Below are the code and all the weights of a small trained network. Each question names an input and a target symbol and asks about switching units off, where a switched-off unit gives its printed mean instead of its output.

import numpy as np


def w(rows, s, z=0):
    codes = np.array(rows[::2]) - 128.0
    scale = np.full(codes.shape[1], s)
    scale[-1] = z or s
    return codes * scale


def norm(h):
    return h / np.sqrt((h * h).mean(-1, keepdims=True) + 1e-5)


def f(y):
    return y / 2 * (1 + np.tanh(0.7978845608 * (y + 0.044715 * y**3)))


def softmax(a):
    e = np.exp(a - a.max(-1, keepdims=True))
    return e / e.sum(-1, keepdims=True)


def log_softmax(a):
    a = a - a.max(-1, keepdims=True)
    return a - np.log(np.exp(a).sum(-1, keepdims=True))


def net(x, mask):
    ids = ['αθλμσψω'.index(c) for c in x.split()]
    T = len(ids)
    res = E[ids] + P[:T]
    u = 0
    for l in range(2):
        r = norm(res)
        for j in range(2):
            rows = slice(2 * j, 2 * j + 2)
            q, k, v = (r @ M[l][rows].T for M in (Q, K, V))
            z = softmax(np.where(np.tri(T) > 0, q @ k.T / 2**0.5, -1e9)) @ v
            o = O[l][rows]
            res = res + np.where(mask[u + j], z, o[:, -1]) @ o[:, :-1]
        u += 2
        y = f(norm(res) @ A[l][:, :-1].T + A[l][:, -1])
        res = res + np.where(mask[u : u + 8], y, B[l][:, -1]) @ B[l][:, :-1]
        u += 8
    return log_softmax(norm(res)[-1] @ U[:, :-1].T + U[:, -1])


Q, K, V, O, A, B = {}, {}, {}, {}, {}, {}
E = w([
[36,106,161,42],'α',
[82,95,95,94],'θ',
[101,10,176,86],'λ',
[4,119,241,16],'μ',
[70,41,100,148],'σ',
[56,247,160,146],'ψ',
[172,133,156,104],'ω',
],0.015)
P = w([
[145,245,116,115],'0',
[127,235,154,185],'1',
[185,232,190,157],'2',
[235,185,95,146],'3',
[192,139,125,208],'4',
[197,136,119,118],'5',
[162,111,155,136],'6',
[212,66,71,215],'7',
[168,72,136,191],'8',
[149,73,158,155],'9',
[221,96,46,189],'10',
[129,85,197,142],'11',
[129,149,255,27],'12',
[176,62,183,97],'13',
],0.005)
Q[0] = w([
[238,186,184,226],'L0H0',
[173,224,63,114],'L0H0',
[44,82,184,106],'L0H1',
[81,54,94,1],'L0H1',
],0.0061)
K[0] = w([
[90,254,69,108],'L0H0',
[87,119,119,253],'L0H0',
[85,14,232,161],'L0H1',
[185,128,139,114],'L0H1',
],0.007)
V[0] = w([
[203,112,115,23],'L0H0',
[254,135,133,179],'L0H0',
[148,140,149,63],'L0H1',
[78,206,177,249],'L0H1',
],0.0098)
O[0] = w([
[164,191,177,64,185],'L0H0',
[234,119,155,151,2],'L0H0',
[178,184,164,145,197],'L0H1',
[101,73,236,254,62],'L0H1',
],0.0089,0.0073)
A[0] = w([
[140,96,132,99,119],'L0N0',
[87,24,145,123,146],'L0N1',
[153,123,56,114,172],'L0N2',
[168,77,60,202,3],'L0N3',
[208,166,151,116,160],'L0N4',
[156,122,131,94,92],'L0N5',
[87,127,48,60,155],'L0N6',
[40,163,255,115,136],'L0N7',
],0.009,0.0028)
B[0] = w([
[146,165,127,46,140],'L0N0',
[139,155,140,22,151],'L0N1',
[72,96,233,80,138],'L0N2',
[155,254,141,110,121],'L0N3',
[127,31,169,129,150],'L0N4',
[103,106,72,139,140],'L0N5',
[139,111,177,108,251],'L0N6',
[208,91,94,117,255],'L0N7',
],0.0066,0.0073)
Q[1] = w([
[120,46,191,42],'L1H0',
[159,109,211,31],'L1H0',
[193,53,142,245],'L1H1',
[139,104,255,126],'L1H1',
],0.0084)
K[1] = w([
[96,255,201,199],'L1H0',
[136,235,106,251],'L1H0',
[232,242,51,185],'L1H1',
[138,15,129,147],'L1H1',
],0.0086)
V[1] = w([
[119,137,138,181],'L1H0',
[138,9,179,70],'L1H0',
[2,77,180,118],'L1H1',
[160,199,166,186],'L1H1',
],0.0095)
O[1] = w([
[144,43,52,91,98],'L1H0',
[123,90,253,155,128],'L1H0',
[192,20,165,183,255],'L1H1',
[21,128,233,57,17],'L1H1',
],0.0057,0.0074)
A[1] = w([
[61,206,97,89,102],'L1N0',
[187,199,158,100,113],'L1N1',
[94,206,188,176,253],'L1N2',
[97,94,131,173,161],'L1N3',
[184,176,9,96,207],'L1N4',
[157,220,207,200,99],'L1N5',
[72,159,95,74,107],'L1N6',
[89,188,189,101,117],'L1N7',
],0.014,0.0037)
B[1] = w([
[149,204,93,194,177],'L1N0',
[227,27,192,174,237],'L1N1',
[203,62,90,96,171],'L1N2',
[146,77,63,17,122],'L1N3',
[228,182,160,2,254],'L1N4',
[138,211,13,189,183],'L1N5',
[114,180,132,186,222],'L1N6',
[71,106,142,162,218],'L1N7',
],0.0075,0.0051)
U = w([
[46,185,122,155,253],'α',
[95,147,96,156,43],'θ',
[147,136,122,156,145],'λ',
[48,102,189,139,92],'μ',
[87,20,62,123,140],'σ',
[161,146,8,128,19],'ψ',
[222,44,187,194,195],'ω',
],0.011,0.0027)

Each question gives the input, a string of symbols that net reads in full, and the target symbol t.
The units are the heads (2 rows each of Q, K, V and O) and the neurons (one row each of A and B). Each row of codes is followed by its name. A weight is (code - 128) times the scale printed after its matrix; where a second scale follows, it is the last column's (O, A, B and U).
mask holds one flag per unit, layer by layer, with each layer's heads first. A switched-off unit (its flag False) gives its mean, the last column of its rows in O or B, instead of its output. The means were averaged over made-up inputs and are rounded, as every weight is.
A unit's drop is (log p(t) with every unit on - log p(t) with that unit switched off) / (log p(t) with every unit on - log p(t) with every unit switched off).
The circuit of an input: a set's keep is (log p(t) with only the set's units on - log p(t) with every unit switched off) / (log p(t) with every unit on - log p(t) with every unit switched off). Starting from the 12 units with the biggest drops (on a tie, the unit counted first), units are removed one at a time, each time the one whose removal leaves the highest keep (on an exact tie, the one counted first), for as long as the keep stays at least 0.8.
units of the circuit, in order: the units of the circuit, biggest drop first
most important unit: the unit with the biggest drop
k most important neurons: the k neurons with the biggest drops, biggest first
k most important neurons of layer l: the k neurons of layer l with the biggest drops, biggest first
heads that matter: for each layer, one digit per head in row order, 1 if its drop is at least 0.15 and else 0, layers parted by /
input α ψ θ ω μ ω σ α α, target ψ: most important unit => L1H0
input μ ω ω θ, target ω: heads that matter => 10 / 00
input μ θ α μ θ α μ μ α α, target μ: heads that matter => 00 / 11
input μ ω ω ψ α α α μ α α ω, target α: 2 most important neurons => (L0N6; L1N1)
input α ω σ α σ μ, target σ: heads that matter => 11 / 01
input ω α λ ω λ ψ, target ω: heads that matter => 00 / 10
input σ α σ, target σ: heads that matter => 10 / 00
input σ μ α α α σ α λ, target σ: units of the circuit, in order => (L0H0; L1N1)
input λ α θ λ α α α α μ, target α: units of the circuit, in order => (L0H1; L0H0; L1N0; L1N6)
input α α σ α ω μ μ ψ α μ α σ, target ψ: 2 most important neurons => (L0N1; L1N4)
input μ ω σ σ σ α λ σ μ, target σ: units of the circuit, in order => (L0H1; L1H1; L1N1; L1N4)
input μ σ σ, target σ: 2 most important neurons => (L1N3; L1N1)
input ω α μ α ω α, target ω: units of the circuit, in order => (L0H0; L1N1; L1H0)
input α μ α, target μ: units of the circuit, in order => (L0H0; L0H1; L1H0)
input α ω ω α, target ω: most important unit => L0N4
input α α μ θ α α ω σ ψ μ ψ ψ, target ψ: units of the circuit, in order => (L1N5; L1N2)
input α μ μ α α α, target α: units of the circuit, in order => (L0H0; L1N6)
input ψ ψ ψ, target σ: 2 most important neurons => (L1N3; L1N2)
input α ω μ α α σ α λ, target σ: units of the circuit, in order => (L1N1; L0H0)
input α ω σ α ω ω ψ ω α λ α ω, target ψ: units of the circuit, in order => (L1H0)
input α θ σ α μ α ω μ ψ, target ψ: 4 most important neurons of layer 1 => (L1N5; L1N2; L1N3; L1N1)
input ω α λ ω ω α μ, target ω: 2 most important neurons => (L1N1; L0N7)
input α ω θ, target ω: heads that matter => 00 / 10
input σ θ θ, target σ: heads that matter => 10 / 01
